a =
[[61 10 63 65 53 50 47 41 54 55 43 64 54 48 41 57]
 [47 36 56 68 75 64 29 36 71 61 34 79 49 39  8 61]
 [46 35 49 61 51 48 64 53 48 57 59 49 48 52 58 45]
 [57 55 39 41 41 46 57 67 44 51 59 38 58 51 67 47]
 [60 43 45 51 48 51 49 23 52 46 51 63 50 41 45 56]
 [41 51 61 58 66 63 26 37 70 56 38 84 58 37 15 63]
 [45 43 64 58 48 53 49 74 51 60 39 57 52 49 40 50]
 [43 58 55 58 53 60 43 35 53 50 34 65 56 43 29 60]]
The largest entry in the first column is 61
What is the top entry of the column that holds the largest entry? 64
The 3rd smallest entry -> 15
The bottom-left entry -> 43
What is the entry just left of 44? 67
The entry in the bottom-right corner: 60
The entry just right of the largest entry: 58
What is the third entry in reading order? 63
The bottom entry of the column that holds the largest entry: 65
What is the 2nd entry in reading order? 10
The fifth entry in reading order -> 53
The entry just left of the smallest entry -> 39
The top-right entry is 57
What is the second entry on the diagonal from the top-right corner? 8
The largest entry in the last column -> 63
What is the second largest entry? 79
The last entry in the row that holds the smallest entry: 61
What is the second entry from the end, reading row by row? 29
What is the smallest entry in the first column? 41
The entry just left of the largest entry -> 38
The 3rd entry on the diagonal from the top-right corner: 52
What is the first entry in the row that holds the smallest entry? 47
What is the fourth entry in reading order? 65
The entry directly below the largest entry is 57

Questions about the array below.
1) Which number is the top-left entry?
2) Which number is the entry directly below the largest entry?
3) Which number is the last entry in the row that holds the largest entry?
4) Which number is the bottom-right entry?
5) Which number is the smallest entry in the last column?
6) Which number is the bottom entry of the column that holds the smallest entry?
7) Which number is the entry just right of the largest entry?
8) Which number is the 3rd smallest entry?
array([[19, 94, 62, 32, 66, 62, 36, 74, 62],
       [60, 66, 54, 70, 62, 63, 59, 62, 62],
       [60, 69, 49, 57, 62, 70, 50, 57, 67],
       [57, 66, 65, 63, 68, 62, 60, 72, 69],
       [55, 62, 71, 64, 66, 58, 63, 67, 68],
       [57, 64, 62, 62, 62, 67, 54, 64, 67],
       [62, 65, 54, 67, 62, 65, 59, 56, 65],
       [37, 65, 64, 60, 61, 72, 62, 77, 71],
       [69, 55, 69, 62, 64, 59, 73, 55, 50],
       [62, 62, 61, 62, 62, 55, 78, 52, 46],
       [44, 62, 60, 60, 63, 64, 62, 74, 77]])
1) 19
2) 66
3) 62
4) 77
5) 46
6) 44
7) 62
8) 36

grid =
[[-31.1  13.0 -42.5  29.1 -14.0  22.4 -21.0  24.3  41.8]
 [-17.0  12.2 -28.0  26.7   9.1  45.3  11.7  50.6  11.6]
 [-31.9  10.9 -41.6  25.8 -23.1   7.4 -33.2   7.8  49.7]
 [-28.5  13.5 -40.8  29.7  -9.9  29.1 -14.2  31.3  36.9]
 [-20.2  13.1 -32.7  28.5   4.7  42.8   5.8  47.2  17.7]
 [-31.8  12.5 -42.6  27.6 -18.8  15.2 -27.0  15.9  46.6]]
The entry in the bottom-left corner? -31.8
The entry just left of the largest entry? 11.7
The entry directly above the largest entry? 24.3
The entry directly above 17.7: 36.9
The largest entry in the last row -> 46.6
The entry just right of the largest entry? 11.6
The entry just right of -9.9? 29.1
The top-left entry is -31.1
The second largest entry: 49.7
The entry directly above the smallest entry? -32.7
The smallest entry in the first column is -31.9
The third smallest entry? -41.6
The entry in the top-right corner is 41.8
The entry just right of 29.7 -> -9.9
The entry directly below 28.5? 27.6
The maximum? 50.6
The fourth-last entry, reading row by row? 15.2
The entry just left of 13.5? -28.5
The entry directly below -14.2? 5.8
The second entry on the main diagonal? 12.2
The entry just left of 15.2? -18.8
The smallest entry in the last row is -42.6
The entry directly above 46.6 is 17.7
The entry just left of the smallest entry: 12.5
The first entry in the row that holds the largest entry? -17.0
The 3rd largest entry -> 47.2
The entry directly below -42.5 is -28.0
The entry directly below the largest entry -> 7.8
The second entry in reading order: 13.0
The 5th entry in reading order? -14.0

Questions about the matrix below. Rows and columns are numbered from 0.
1) What is the entry just right of the centre entry?
2) What is the entry at row 0, column 2?
3) What is the entry in the top-left corner?
4) What is the entry directly below the smallest entry?
5) What is the entry in row 1 and column 2?
6) What is the entry in row 2 and column 0?
7) What is the entry just right of -3.1?
8) What is the entry in the bottom-right corner?
[[  9.1  -0.2  13.1  -4.8 -10.5  -4.4  -5.9]
 [ -2.0  -4.8  24.1  -2.0  -0.6   8.0  11.9]
 [ -3.0   1.6  41.7  -3.1  -3.3   7.0 -11.9]
 [  8.9   4.9 -19.8  -1.6  -4.4   5.8   3.1]
 [ 15.0   4.8   7.0  -8.5  -8.3  -1.9  15.8]
 [ -2.1   5.7  -0.6  -0.6   7.0   5.4   0.4]
 [ -2.1   5.8 -18.4  -3.2 -10.0  -0.4  -9.0]]
1) -4.4
2) 13.1
3) 9.1
4) 7.0
5) 24.1
6) -3.0
7) -3.3
8) -9.0

W =
[[-15.4  -7.9 -13.1  21.9 -26.7  13.9   2.6  21.6 -13.2  -9.6  -0.3]
 [-19.4 -15.4 -16.0   4.0 -18.2  -3.1  45.7 -16.8   5.1 -12.6 -21.1]
 [-31.1  -9.0 -17.6   2.6 -15.6  -2.2  41.9 -17.5   0.5 -23.9   0.3]
 [ -2.5   3.8  -8.0   9.5 -26.7   1.6  21.1  18.7 -28.0  -8.7 -17.3]
 [ -8.5  -8.6   4.8  36.5  -9.7  20.4  27.5   6.7 -17.5 -21.2  21.1]]
Indices start at 0.
The entry directly above the largest entry -> 2.6
The entry in the top-right corner is -0.3
Which number is the entry just right of the smallest entry?
Answer: -9.0
The bottom-left entry is -8.5
The entry in row 2 and column 0 -> -31.1
The entry just right of the largest entry -> -16.8
The entry in row 1 and column 1: -15.4
Which number is the entry at row 0, column 0?
Answer: -15.4
Which number is the entry just left of 1.6?
Answer: -26.7
Which number is the entry just left of -8.0?
Answer: 3.8
Which number is the entry directly above -12.6?
Answer: -9.6
The entry just left of 27.5: 20.4
Which number is the centre entry?
Answer: -2.2
The bottom entry of the column that holds the largest entry is 27.5
The entry directly below 13.9: -3.1
Which number is the entry just right of 18.7?
Answer: -28.0
Which number is the entry just right of -8.0?
Answer: 9.5
The entry just left of 20.4 -> -9.7
The entry directly above -18.2: -26.7
Which number is the entry directly above -8.5?
Answer: -2.5
The entry directly below -28.0: -17.5
The entry directly above -8.0 -> -17.6
The entry directly below 18.7 -> 6.7
Which number is the entry just right of -7.9?
Answer: -13.1
Which number is the entry in the bottom-right corner?
Answer: 21.1
Which number is the entry just left of 0.3?
Answer: -23.9
Which number is the entry in row 1 and column 0?
Answer: -19.4
The largest entry -> 45.7
Which number is the entry just left of -28.0?
Answer: 18.7
Which number is the entry just right of -8.5?
Answer: -8.6

Questions about the table below. Rows and columns are numbered from 0.
1) Give the entry at row 0, column 0.
2) Give the entry in the bottom-left corner.
3) Give the entry at row 0, column 1.
4) Give the entry in the bottom-right corner.
5) Give the entry in row 0 and column 2.
-1.1	-0.2	-0.6	-1.9	-0.4	-0.8	-1.1	0.2	-2.1	-1.4
-0.3	-0.6	-1.0	0.4	-0.7	-0.5	-0.7	0.1	0.2	1.4
-0.2	0.4	-1.1	-0.7	-1.0	-1.2	-1.3	-0.6	-0.5	-0.1
-0.2	-2.2	0.5	0.6	-0.5	0.3	-1.1	0.2	-1.1	-0.7
2.8	-1.0	-1.8	-0.6	-1.6	0.4	1.5	1.9	-0.6	0.5
-1.5	-1.9	1.7	-1.4	0.4	1.4	-0.2	-1.1	-2.2	0.3
0.0	-2.5	1.3	0.0	-0.5	0.3	0.7	-0.1	-0.9	-0.3
0.2	-0.8	-1.0	-0.1	-0.9	-0.1	0.0	1.5	-0.1	0.4
-1.5	-1.0	-1.6	-1.8	0.3	-0.6	-1.1	2.7	-1.2	-0.1
-1.9	0.8	-0.3	-0.6	-0.6	-1.5	-1.5	-0.1	-0.6	-0.4
-2.8	-0.4	0.6	-2.2	0.2	0.3	-1.5	-1.5	-1.4	-1.2
-0.7	-0.8	1.0	1.6	0.8	-0.7	0.2	-0.7	-0.8	-1.4
1) -1.1
2) -0.7
3) -0.2
4) -1.4
5) -0.6
